Below is a small trained network, with its code and all its weights. Each question gives an input and a target symbol and asks what happens when units are switched off, that is, made to give their printed mean instead of their output.

import numpy as np


def w(rows, s, z=0):
    codes = np.array(rows[::2]) - 128.0
    scale = np.full(codes.shape[1], s)
    scale[-1] = z or s
    return codes * scale


def f(y):
    return np.maximum(y, 0)


def softmax(a):
    e = np.exp(a - a.max(-1, keepdims=True))
    return e / e.sum(-1, keepdims=True)


def log_softmax(a):
    a = a - a.max(-1, keepdims=True)
    return a - np.log(np.exp(a).sum(-1, keepdims=True))


def net(x, mask):
    ids = ['βγδεζηθλμτφω'.index(c) for c in x.split()]
    T = len(ids)
    res = E[ids] + P[:T]
    q, k, v = (res @ M[0].T for M in (Q, K, V))
    z = softmax(np.where(np.tri(T) > 0, q @ k.T / 4**0.5, -1e9)) @ v
    res = res + np.where(mask[0], z, O[0][:, -1]) @ O[0][:, :-1]
    y = f(res @ A[0][:, :-1].T + A[0][:, -1])
    res = res + np.where(mask[1:9], y, B[0][:, -1]) @ B[0][:, :-1]
    return log_softmax(res[-1] @ U[:, :-1].T + U[:, -1])


Q, K, V, O, A, B = {}, {}, {}, {}, {}, {}
E = w([
[157,92,173,230,164,177],'β',
[34,160,143,77,108,67],'γ',
[235,189,238,165,132,135],'δ',
[133,4,135,178,73,253],'ε',
[108,162,184,152,142,101],'ζ',
[164,191,88,136,162,126],'η',
[92,162,109,133,209,53],'θ',
[46,46,168,80,167,82],'λ',
[49,222,107,226,107,182],'μ',
[106,124,226,160,91,182],'τ',
[110,125,174,73,142,160],'φ',
[221,114,95,100,187,152],'ω',
],0.017)
P = w([
[205,83,94,139,72,66],'0',
[253,55,97,143,11,42],'1',
[166,115,94,104,149,90],'2',
[119,148,104,96,170,133],'3',
[97,159,114,101,179,144],'4',
[98,162,112,103,193,159],'5',
[75,156,114,105,205,177],'6',
[54,197,113,99,223,182],'7',
[96,183,121,91,249,174],'8',
[67,181,131,110,242,210],'9',
[34,193,110,101,232,215],'10',
[21,185,86,91,182,186],'11',
],0.0063)
Q[0] = w([
[135,118,33,124,146,106],'H1',
[196,110,117,216,63,102],'H1',
[56,183,170,98,238,215],'H1',
[139,81,185,142,105,5],'H1',
],0.011)
K[0] = w([
[151,122,175,153,146,66],'H1',
[202,155,118,97,22,110],'H1',
[98,130,160,88,247,176],'H1',
[117,97,29,123,54,103],'H1',
],0.012)
V[0] = w([
[218,201,197,78,47,192],'H1',
[189,39,174,199,190,168],'H1',
[119,55,2,195,179,129],'H1',
[169,151,181,250,137,88],'H1',
],0.0065)
O[0] = w([
[203,213,155,120,131,174,64],'H1',
[71,80,178,112,214,176,252],'H1',
[177,173,73,127,255,112,98],'H1',
[91,156,157,155,225,116,217],'H1',
],0.0097,0.0023)
A[0] = w([
[119,124,170,11,111,102,191],'N1',
[161,110,57,124,163,74,222],'N2',
[149,202,151,145,156,112,6],'N3',
[155,92,86,125,139,210,52],'N4',
[190,116,108,200,96,154,179],'N5',
[72,136,150,109,105,185,146],'N6',
[114,147,42,169,113,177,130],'N7',
[42,191,145,153,130,61,179],'N8',
],0.011,0.0024)
B[0] = w([
[74,164,84,48,44,251,180],'N1',
[26,155,100,19,190,95,196],'N2',
[178,84,48,238,17,93,211],'N3',
[211,54,147,134,137,8,173],'N4',
[67,164,80,150,210,164,171],'N5',
[195,191,109,136,160,119,217],'N6',
[10,72,119,7,9,123,184],'N7',
[254,85,173,237,84,103,254],'N8',
],0.0081,0.0079)
U = w([
[55,113,107,218,201,213,100],'β',
[181,98,155,81,52,82,90],'γ',
[254,127,111,131,102,173,201],'δ',
[188,4,77,142,112,176,21],'ε',
[144,93,251,123,86,38,107],'ζ',
[117,173,27,146,152,161,172],'η',
[71,145,198,138,134,30,148],'θ',
[61,66,166,121,104,148,214],'λ',
[105,63,43,213,94,165,1],'μ',
[94,165,245,108,128,138,114],'τ',
[166,145,96,81,106,225,110],'φ',
[215,107,112,68,150,121,94],'ω',
],0.0076,0.0046)

Each question gives the input, a string of symbols that net reads in full, and the target symbol t.
The units are the heads (4 rows each of Q, K, V and O) and the neurons (one row each of A and B). Each row of codes is followed by its name. A weight is (code - 128) times the scale printed after its matrix; where a second scale follows, it is the last column's (O, A, B and U).
mask holds one flag per unit, heads first, then neurons. A switched-off unit (its flag False) gives its mean, the last column of its rows in O or B, instead of its output. The means were averaged over made-up inputs and are rounded, as every weight is.
A unit's drop is (log p(t) with every unit on - log p(t) with that unit switched off) / (log p(t) with every unit on - log p(t) with every unit switched off).
The circuit of an input: a set's keep is (log p(t) with only the set's units on - log p(t) with every unit switched off) / (log p(t) with every unit on - log p(t) with every unit switched off). Starting from all 9 units, units are removed one at a time, each time the one whose removal leaves the highest keep (on an exact tie, the one counted first), for as long as the keep stays at least 0.8.
circuit, biggest first: the units of the circuit, biggest drop first
unit that matters most: the unit with the biggest drop
k most important neurons: the k neurons with the biggest drops, biggest first
drop of u: that unit's drop, to one decimal
input τ ε θ η ε μ μ, target μ: circuit, biggest first	[H1 N8 N7]
input η λ η δ φ, target φ: circuit, biggest first	[N1 H1]
input η μ δ μ β, target β: circuit, biggest first	[N8 H1]
input μ γ γ, target γ: 3 most important neurons	[N8 N1 N5]
input η δ ε γ μ δ δ ω δ η, target δ: 2 most important neurons	[N3 N2]
input δ β η δ η θ δ η η μ, target δ: unit that matters most	N8
input μ τ η β δ δ θ η μ μ, target μ: 4 most important neurons	[N8 N7 N3 N2]
input δ ε δ β β ε, target δ: 2 most important neurons	[N4 N6]
input β β ζ τ, target τ: 3 most important neurons	[N3 N8 N4]
input η λ ω β, target β: 2 most important neurons	[N8 N5]
input μ η β η, target β: drop of N7	0.1
input η θ γ ε γ η β μ η, target β: drop of H1	0.9
input μ η η, target η: drop of N3	0.1
input β η η ω, target ω: drop of N2	0.1
